grid =
[[-40  20  -3  51  31 -27 -32   1]
 [-31  -3  12 -10  10   7 -10   4]
 [-12   3  -1  23  17 -10 -18   2]
 [-15  15   1  48  44 -25 -38   9]
 [-20  16   1  54  40 -23 -42   5]
 [-25  13  -2  22  12 -16 -12  -1]
 [-74   0  15 -11  14   3 -15   2]
 [ -5   3  -2   1   2  -6   2   1]
 [ -1   1   5  20  27  -9 -24   6]
 [ -5  -7   2  -3   9   4  -6   4]
 [ -3   0   3  23  28  -7 -26   7]
 [-22  -7  12  -9  11   8 -13   4]
 [-16   0   3   0   2   1  -4  -1]
 [  1   2   6  15  23  -4 -21   6]
 [-48  11   3  10   8 -10  -9  -3]
 [-26   8  -1  20  11 -10 -12   0]]
grid[0,-8]	-40
grid[6]	[-74, 0, 15, -11, 14, 3, -15, 2]
grid[-9,1]	3
grid[-8,-1]	6
grid[-9,-3]	-6
grid[1]	[-31, -3, 12, -10, 10, 7, -10, 4]
grid[-3,1]	2
grid[3,-3]	-25
grid[-2,4]	8
grid[0,3]	51
grid[9,-2]	-6
grid[5,6]	-12
grid[5,-1]	-1
grid[-10,1]	0
grid[2,-5]	23
grid[:, 1]	[20, -3, 3, 15, 16, 13, 0, 3, 1, -7, 0, -7, 0, 2, 11, 8]
grid[9]	[-5, -7, 2, -3, 9, 4, -6, 4]
grid[1,3]	-10
grid[14,-7]	11
grid[9,-5]	-3
grid[5,-4]	12
grid[10,0]	-3
grid[-11,-6]	-2
grid[-12,2]	1
grid[11,4]	11
grid[-16]	[-40, 20, -3, 51, 31, -27, -32, 1]
grid[-3,-8]	1
grid[-16,-6]	-3
grid[-15,-2]	-10
grid[3,3]	48
grid[:, 3]	[51, -10, 23, 48, 54, 22, -11, 1, 20, -3, 23, -9, 0, 15, 10, 20]
grid[2,-4]	17
grid[-10,-4]	14
grid[5,-8]	-25
grid[-4,5]	1
grid[-9]	[-5, 3, -2, 1, 2, -6, 2, 1]

M =
[[-38  27  60 -44 -15 -37  53  47  33   6  68]
 [-35  10  35 -39 -20 -35  29  26  15  -4  41]
 [ 61  -7 -42  68  37  60 -34 -28 -14  16 -50]
 [-39  28  63 -46 -16 -38  56  49  35   6  70]
 [-39  28  63 -46 -16 -38  55  49  35   6  70]
 [-39  28  63 -46 -16 -38  56  49  35   6  71]
 [ 60  -5 -40  67  37  59 -32 -26 -12  16 -47]
 [-38  27  60 -45 -16 -37  53  46  33   5  67]
 [-38  28  62 -45 -15 -37  55  48  35   6  70]
 [ 58  -7 -41  65  35  57 -34 -27 -14  14 -49]
 [ 60  -7 -42  67  37  59 -34 -28 -14  15 -49]
 [ 48  -5 -34  53  29  47 -27 -23 -11  12 -40]
 [ 63  -6 -42  70  39  62 -34 -27 -13  16 -50]
 [ 60  -7 -41  68  37  59 -33 -27 -13  16 -48]
 [-38  28  62 -45 -15 -37  55  48  35   6  70]]
M[0, -11] -> -38
M[3, -4] -> 49
M[-10] -> [-39, 28, 63, -46, -16, -38, 56, 49, 35, 6, 71]
M[-10, -10] -> 28
M[-13] -> [61, -7, -42, 68, 37, 60, -34, -28, -14, 16, -50]
M[-7, 5] -> -37
M[3, 0] -> -39
M[-8, -8] -> -45
M[6] -> [60, -5, -40, 67, 37, 59, -32, -26, -12, 16, -47]
M[-10, 4] -> -16
M[-9, -6] -> 59
M[-13, -3] -> -14
M[9, -10] -> -7
M[-1, 7] -> 48
M[10, -5] -> -34
M[9, -8] -> 65
M[:, -9] -> [60, 35, -42, 63, 63, 63, -40, 60, 62, -41, -42, -34, -42, -41, 62]
M[-12, -2] -> 6
M[12, -8] -> 70
M[14, -7] -> -15
M[14, -9] -> 62
M[:, 1] -> [27, 10, -7, 28, 28, 28, -5, 27, 28, -7, -7, -5, -6, -7, 28]
M[-6] -> [58, -7, -41, 65, 35, 57, -34, -27, -14, 14, -49]
M[12, 7] -> -27
M[:, 9] -> [6, -4, 16, 6, 6, 6, 16, 5, 6, 14, 15, 12, 16, 16, 6]
M[1, -8] -> -39
M[3, 5] -> -38
M[:, 8] -> [33, 15, -14, 35, 35, 35, -12, 33, 35, -14, -14, -11, -13, -13, 35]
M[-5, -1] -> -49
M[:, 0] -> [-38, -35, 61, -39, -39, -39, 60, -38, -38, 58, 60, 48, 63, 60, -38]
M[2, 3] -> 68
M[13, 8] -> -13

B = [ 38  20 -24 -59  88]
B[0] -> 38
B[3] -> -59
B[2] -> -24

X = [[131, 86, 136, 166, 103, 169, 191, 173, 135, 113, 158], [129, 126, 150, 145, 110, 127, 96, 121, 98, 147, 141], [136, 123, 154, 151, 166, 93, 109, 146, 104, 129, 106], [101, 142, 139, 98, 79, 137, 102, 139, 136, 107, 98], [155, 103, 94, 150, 186, 122, 122, 90, 146, 175, 179], [118, 155, 78, 112, 131, 183, 114, 150, 144, 162, 117], [124, 88, 143, 125, 113, 77, 147, 105, 152, 109, 143], [9, 139, 107, 167, 97, 130, 167, 178, 159, 194, 81], [97, 142, 140, 98, 77, 138, 104, 141, 139, 109, 97], [173, 134, 130, 88, 95, 117, 122, 112, 137, 123, 141], [181, 127, 130, 101, 94, 113, 161, 134, 144, 132, 145], [143, 77, 152, 114, 123, 69, 130, 85, 157, 85, 158], [215, 169, 157, 135, 124, 76, 173, 167, 159, 192, 104], [126, 90, 139, 102, 145, 102, 101, 95, 96, 49, 132]]
Indices start at 0.
(0, 0) = 131
(7, 0) = 9
(10, 3) = 101
(7, 8) = 159
(1, 7) = 121
(9, 8) = 137
(0, 9) = 113
(6, 6) = 147
(3, 6) = 102
(13, 3) = 102
(8, 4) = 77
(3, 4) = 79
(4, 2) = 94
(10, 4) = 94
(3, 7) = 139
(2, 1) = 123
(7, 1) = 139
(11, 5) = 69
(8, 10) = 97
(0, 8) = 135
(5, 9) = 162
(3, 0) = 101
(6, 7) = 105
(1, 9) = 147
(9, 1) = 134
(4, 10) = 179
(9, 5) = 117
(4, 9) = 175
(10, 8) = 144
(6, 1) = 88
(5, 1) = 155
(2, 6) = 109
(11, 3) = 114
(8, 0) = 97
(11, 4) = 123

A =
 12  -24  -28  -20   -2    1  -21    6  -34   42  -38  -31    1
  4  -29  -35  -16    0   10  -17    0  -36   42  -16  -21    1
-29   -7  -33  -25   -5  -18  -33   -3  -24   42  -14  -18  -20
  4   -1  -15   11  -20   -6  -19   -7  -11   42  -22  -14  -15
Indices start at 0.
row 0 col 0 = 12
row 3 col 11 = -14
row 3 col 0 = 4
row 3 col 3 = 11
row 1 col 12 = 1
row 3 col 7 = -7
row 2 col 8 = -24
row 1 col 9 = 42
row 0 col 8 = -34
row 0 col 7 = 6
row 2 col 2 = -33
row 1 col 8 = -36
row 0 col 4 = -2
row 0 col 2 = -28
row 3 col 2 = -15
row 0 col 6 = -21
row 1 col 2 = -35
row 0 col 11 = -31
row 3 col 6 = -19
row 1 col 5 = 10

m = -15,9,-87,59,25,11
m[0] -> -15
m[4] -> 25
m[3] -> 59

a =
[[ -30.798   49.072  -97.365   63.954  178.742]
 [ -30.798  -56.732 -150.420   99.104   80.229]
 [ 121.758  -53.390   99.453   99.104  160.824]
 [  45.949    6.791 -161.782  -67.897 -121.126]
 [ 131.140  110.864   20.119 -158.846   65.210]
 [  24.045   86.922 -161.782 -141.290  -15.557]
 [  42.635  110.864 -117.912 -158.846   38.690]
 [ 139.758  -56.732  -68.358  -12.487 -129.265]
 [ 164.760   93.870   88.593 -149.140   25.668]
 [ 187.597  -49.184   52.782  -33.540 -129.265]
 [ 187.597   -6.211   99.453  -74.950  -82.330]
 [   0.630   71.120   95.505   34.216  178.742]]
Indices start at 0.
(0, 0) -> -30.798
(4, 2) -> 20.119
(1, 0) -> -30.798
(5, 0) -> 24.045
(8, 4) -> 25.668
(7, 1) -> -56.732
(3, 2) -> -161.782
(9, 2) -> 52.782
(1, 3) -> 99.104
(1, 4) -> 80.229
(2, 3) -> 99.104
(8, 1) -> 93.870
(3, 4) -> -121.126
(11, 2) -> 95.505
(5, 4) -> -15.557
(0, 4) -> 178.742
(0, 3) -> 63.954
(9, 0) -> 187.597
(7, 0) -> 139.758
(6, 0) -> 42.635
(0, 1) -> 49.072
(9, 1) -> -49.184
(11, 3) -> 34.216
(6, 4) -> 38.690
(11, 1) -> 71.120
(0, 2) -> -97.365
(2, 4) -> 160.824
